Below are the code and all the weights of a small trained network. Each question names an input and a class and asks about switching units off, where a switched-off unit gives its printed mean instead of its output.

import numpy as np


def w(rows, s, z=0):
    codes = np.array(rows[::2]) - 128.0
    scale = np.full(codes.shape[1], s)
    scale[-1] = z or s
    return codes * scale


def f(y):
    return np.maximum(y, 0)


def log_softmax(a):
    a = a - a.max(-1, keepdims=True)
    return a - np.log(np.exp(a).sum(-1, keepdims=True))


def net(x, mask):
    res = np.array(x, float).reshape(1, 8) / 4 @ E
    y = f(res @ A[0][:, :-1].T + A[0][:, -1])
    res = res + np.where(mask, y, B[0][:, -1]) @ B[0][:, :-1]
    return log_softmax(res[-1] @ U[:, :-1].T + U[:, -1])


A, B = {}, {}
E = w([
[118,2,190],'x0',
[14,155,187],'x1',
[195,182,246],'x2',
[128,129,129],'x3',
[128,128,128],'x4',
[129,129,128],'x5',
[128,129,128],'x6',
[128,130,127],'x7',
],0.0083)
A[0] = w([
[123,131,128,81],'N1',
[151,77,72,117],'N2',
[109,193,48,2],'N3',
[125,118,106,116],'N4',
[136,50,154,45],'N5',
[245,104,77,104],'N6',
[98,136,142,142],'N7',
[50,150,163,136],'N8',
[88,78,92,79],'N9',
[64,144,162,126],'N10',
[166,107,193,71],'N11',
[136,217,97,67],'N12',
[182,107,96,123],'N13',
[146,106,96,16],'N14',
[118,78,90,62],'N15',
[134,67,147,87],'N16',
[116,98,152,91],'N17',
[194,164,246,50],'N18',
[7,159,162,118],'N19',
[52,188,154,125],'N20',
[161,107,122,158],'N21',
[206,81,80,89],'N22',
[215,93,106,80],'N23',
[91,171,122,100],'N24',
[167,151,175,49],'N25',
[219,95,92,137],'N26',
[68,52,51,80],'N27',
[128,58,158,83],'N28',
[144,123,153,115],'N29',
[193,101,109,117],'N30',
[118,41,161,56],'N31',
[159,117,101,112],'N32',
[34,109,181,113],'N33',
[144,221,114,29],'N34',
[164,153,227,103],'N35',
[172,134,157,105],'N36',
[94,107,97,84],'N37',
[128,68,161,88],'N38',
[67,97,65,90],'N39',
[145,75,138,125],'N40',
[154,139,183,121],'N41',
[132,45,168,66],'N42',
],0.014,0.0034)
B[0] = w([
[124,130,129,128],'N1',
[111,101,127,186],'N2',
[187,195,36,201],'N3',
[113,111,111,145],'N4',
[187,213,96,191],'N5',
[101,130,253,230],'N6',
[121,122,162,158],'N7',
[110,112,213,201],'N8',
[90,86,60,180],'N9',
[120,110,201,188],'N10',
[118,107,67,192],'N11',
[207,237,75,210],'N12',
[109,124,184,180],'N13',
[108,104,125,144],'N14',
[123,103,81,168],'N15',
[168,193,108,181],'N16',
[148,186,130,159],'N17',
[83,9,33,255],'N18',
[97,102,238,231],'N19',
[128,137,212,213],'N20',
[126,126,165,167],'N21',
[114,107,203,203],'N22',
[94,117,209,200],'N23',
[154,142,140,172],'N24',
[97,88,86,180],'N25',
[117,114,233,214],'N26',
[91,9,33,222],'N27',
[183,212,101,192],'N28',
[122,112,105,154],'N29',
[98,125,190,187],'N30',
[190,229,84,203],'N31',
[122,127,152,158],'N32',
[125,148,254,214],'N33',
[200,225,60,203],'N34',
[90,42,54,231],'N35',
[96,105,104,175],'N36',
[104,90,89,163],'N37',
[173,212,108,187],'N38',
[88,36,59,199],'N39',
[168,170,135,178],'N40',
[110,78,85,189],'N41',
[179,237,96,205],'N42',
],0.021,0.0092)
U = w([
[72,188,189,84],'0',
[66,146,66,43],'1',
[126,250,94,252],'2',
],0.012,0.0018)

Each question gives the input, the list of numbers given to net, and the class t.
The units are the neurons (one row each of A and B). Each row of codes is followed by its name. A weight is (code - 128) times the scale printed after its matrix; where a second scale follows, it is the last column's (A, B and U).
mask holds one flag per neuron, in row order. A switched-off neuron (its flag False) gives its mean, the last column of its row in B, instead of its output. The means were averaged over made-up inputs and are rounded, as every weight is.
A unit's drop is (log p(t) with every unit on - log p(t) with that unit switched off) / (log p(t) with every unit on - log p(t) with every unit switched off).
The circuit of an input: a set's keep is (log p(t) with only the set's units on - log p(t) with every unit switched off) / (log p(t) with every unit on - log p(t) with every unit switched off). Starting from the 12 units with the biggest drops (on a tie, the unit counted first), units are removed one at a time, each time the one whose removal leaves the highest keep (on an exact tie, the one counted first), for as long as the keep stays at least 0.8.
circuit, biggest first: the units of the circuit, biggest drop first
most important unit: the unit with the biggest drop
top k neurons: the k neurons with the biggest drops, biggest first
drop when u is switched off: that unit's drop, to one decimal
input [-7,-1,8,8,2,6,6,5], class 1: circuit, biggest first => [N18]
input [-6,-7,-7,2,4,-6,0,3], class 0: top 4 neurons => [N6 N26 N18 N22]
input [7,-7,-2,8,-2,6,1,-3], class 0: top 4 neurons => [N6 N26 N22 N23]
input [-6,-6,7,4,1,-4,-1,8], class 1: top 2 neurons => [N18 N35]
input [5,1,-4,3,-8,3,-6,6], class 2: top 4 neurons => [N18 N31 N35 N42]
input [6,-4,-5,-5,3,-7,-8,-2], class 2: top 2 neurons => [N18 N31]
input [-5,5,6,2,-4,-4,5,5], class 1: top 4 neurons => [N18 N35 N6 N26]
input [-8,-8,6,0,4,1,0,-5], class 0: top 3 neurons => [N6 N26 N23]
input [8,-5,-6,-1,-8,5,-8,0], class 2: top 2 neurons => [N31 N42]
input [8,-7,0,3,0,-4,0,-3], class 2: drop when N42 is switched off => 1.4
input [7,-3,3,-2,6,-3,-4,1], class 2: drop when N12 is switched off => 0.0
input [-2,5,8,1,1,3,-3,-5], class 1: drop when N18 is switched off => 0.1
input [5,1,7,-8,-4,2,-2,-6], class 1: drop when N18 is switched off => 0.3
input [-7,-8,0,5,3,5,3,3], class 0: most important unit => N6
